Here is a tiny trained network, its code and every weight. The questions are about switching its units off for an input and a class, where a switched-off unit gives its printed mean instead of its output.

import numpy as np


def w(rows, s, z=0):
    codes = np.array(rows[::2]) - 128.0
    scale = np.full(codes.shape[1], s)
    scale[-1] = z or s
    return codes * scale


def norm(h):
    return h / np.sqrt((h * h).mean(-1, keepdims=True) + 1e-5)


def f(y):
    return y / 2 * (1 + np.tanh(0.7978845608 * (y + 0.044715 * y**3)))


def log_softmax(a):
    a = a - a.max(-1, keepdims=True)
    return a - np.log(np.exp(a).sum(-1, keepdims=True))


def net(x, mask):
    res = np.array(x, float).reshape(1, 8) / 4 @ E
    u = 0
    for l in range(3):
        y = f(norm(res) @ A[l][:, :-1].T + A[l][:, -1])
        res = res + np.where(mask[u : u + 10], y, B[l][:, -1]) @ B[l][:, :-1]
        u += 10
    return log_softmax(norm(res)[-1] @ U[:, :-1].T + U[:, -1])


A, B = {}, {}
E = w([
[112,243,40],'x0',
[110,123,122],'x1',
[86,92,71],'x2',
[34,178,135],'x3',
[67,148,82],'x4',
[64,153,206],'x5',
[71,133,55],'x6',
[160,254,60],'x7',
],0.0077)
A[0] = w([
[198,152,96,70],'L0N0',
[177,246,131,3],'L0N1',
[139,111,131,74],'L0N2',
[182,131,132,104],'L0N3',
[99,113,185,118],'L0N4',
[163,107,130,70],'L0N5',
[153,203,96,128],'L0N6',
[109,77,161,149],'L0N7',
[128,98,194,122],'L0N8',
[197,227,181,147],'L0N9',
],0.013,0.0046)
B[0] = w([
[114,124,148,160],'L0N0',
[50,157,79,211],'L0N1',
[142,152,141,113],'L0N2',
[124,152,168,144],'L0N3',
[56,144,144,178],'L0N4',
[159,162,161,123],'L0N5',
[112,110,101,217],'L0N6',
[131,217,148,195],'L0N7',
[106,145,190,193],'L0N8',
[2,194,112,253],'L0N9',
],0.0097,0.0051)
A[1] = w([
[148,234,9,1],'L1N0',
[152,135,135,103],'L1N1',
[217,80,39,152],'L1N2',
[164,157,169,81],'L1N3',
[201,205,140,139],'L1N4',
[204,164,131,106],'L1N5',
[101,123,120,92],'L1N6',
[127,137,213,67],'L1N7',
[81,1,187,219],'L1N8',
[35,73,29,138],'L1N9',
],0.0074,0.0048)
B[1] = w([
[74,86,141,170],'L1N0',
[110,127,127,108],'L1N1',
[128,181,150,142],'L1N2',
[97,116,124,111],'L1N3',
[76,141,113,129],'L1N4',
[98,168,131,108],'L1N5',
[145,122,125,126],'L1N6',
[99,104,113,140],'L1N7',
[126,247,163,238],'L1N8',
[167,156,85,253],'L1N9',
],0.011,0.0044)
A[2] = w([
[133,99,119,77],'L2N0',
[156,21,130,223],'L2N1',
[100,92,64,188],'L2N2',
[165,135,151,89],'L2N3',
[154,146,114,34],'L2N4',
[131,214,84,174],'L2N5',
[149,82,54,104],'L2N6',
[116,74,94,156],'L2N7',
[93,92,152,171],'L2N8',
[121,247,168,253],'L2N9',
],0.012,0.0051)
B[2] = w([
[119,137,199,117],'L2N0',
[212,147,89,122],'L2N1',
[152,201,76,155],'L2N2',
[122,94,96,124],'L2N3',
[98,135,152,119],'L2N4',
[158,60,38,198],'L2N5',
[180,171,151,133],'L2N6',
[162,177,143,127],'L2N7',
[183,149,90,138],'L2N8',
[142,1,87,253],'L2N9',
],0.0088,0.014)
U = w([
[248,126,179,141],'0',
[80,154,21,210],'1',
[180,165,62,3],'2',
[57,110,249,116],'3',
],0.018,0.0063)

Each question gives the input, the list of numbers given to net, and the class t.
The units are the neurons (one row each of A and B). Each row of codes is followed by its name. A weight is (code - 128) times the scale printed after its matrix; where a second scale follows, it is the last column's (A, B and U).
mask holds one flag per neuron, layer by layer. A switched-off neuron (its flag False) gives its mean, the last column of its row in B, instead of its output. The means were averaged over made-up inputs and are rounded, as every weight is.
A unit's drop is (log p(t) with every unit on - log p(t) with that unit switched off) / (log p(t) with every unit on - log p(t) with every unit switched off).
The circuit of an input: a set's keep is (log p(t) with only the set's units on - log p(t) with every unit switched off) / (log p(t) with every unit on - log p(t) with every unit switched off). Starting from the 12 units with the biggest drops (on a tie, the unit counted first), units are removed one at a time, each time the one whose removal leaves the highest keep (on an exact tie, the one counted first), for as long as the keep stays at least 0.8.
units of the circuit, in order: the units of the circuit, biggest drop first
most important unit: the unit with the biggest drop
top k neurons: the k neurons with the biggest drops, biggest first
k most important neurons of layer l: the k neurons of layer l with the biggest drops, biggest first
drop when u is switched off: that unit's drop, to one decimal
input [6,-6,0,-4,-1,-7,0,-8], class 0: most important unit	L0N9
input [-3,0,-5,-6,2,1,4,-2], class 3: units of the circuit, in order	[L2N5, L0N8]
input [-2,-2,0,-5,0,-5,3,2], class 0: units of the circuit, in order	[L0N9, L0N1]
input [0,1,5,-8,-4,-2,4,3], class 0: 4 most important neurons of layer 0	[L0N9, L0N1, L0N7, L0N4]
input [-4,4,8,8,-4,-6,-4,-8], class 3: top 2 neurons	[L1N8, L2N5]
input [2,-5,7,5,6,-1,-5,-2], class 2: top 2 neurons	[L0N9, L1N9]
input [8,1,3,-6,0,-8,-8,-4], class 0: top 4 neurons	[L0N9, L0N1, L0N7, L0N4]
input [-4,8,-5,7,4,6,4,1], class 3: 2 most important neurons of layer 0	[L0N1, L0N9]
input [8,2,-7,-7,-4,-6,5,-7], class 0: top 3 neurons	[L0N9, L0N1, L0N7]
input [-2,8,1,-3,-2,-8,7,-6], class 0: 3 most important neurons of layer 0	[L0N9, L0N1, L0N4]
input [-7,-8,7,-2,0,1,-7,2], class 3: 2 most important neurons of layer 2	[L2N5, L2N2]
input [0,-5,1,1,6,0,1,2], class 2: 2 most important neurons of layer 0	[L0N9, L0N7]
input [4,5,-3,-3,-1,-8,2,-7], class 0: drop when L0N1 is switched off	0.2
input [-7,-6,4,2,1,-3,8,-1], class 2: drop when L0N9 is switched off	0.3
input [3,-5,-6,-4,-2,2,-2,-3], class 3: top neuron	[L1N9]
input [4,5,-6,-5,6,-2,2,-6], class 2: drop when L0N1 is switched off	-0.1
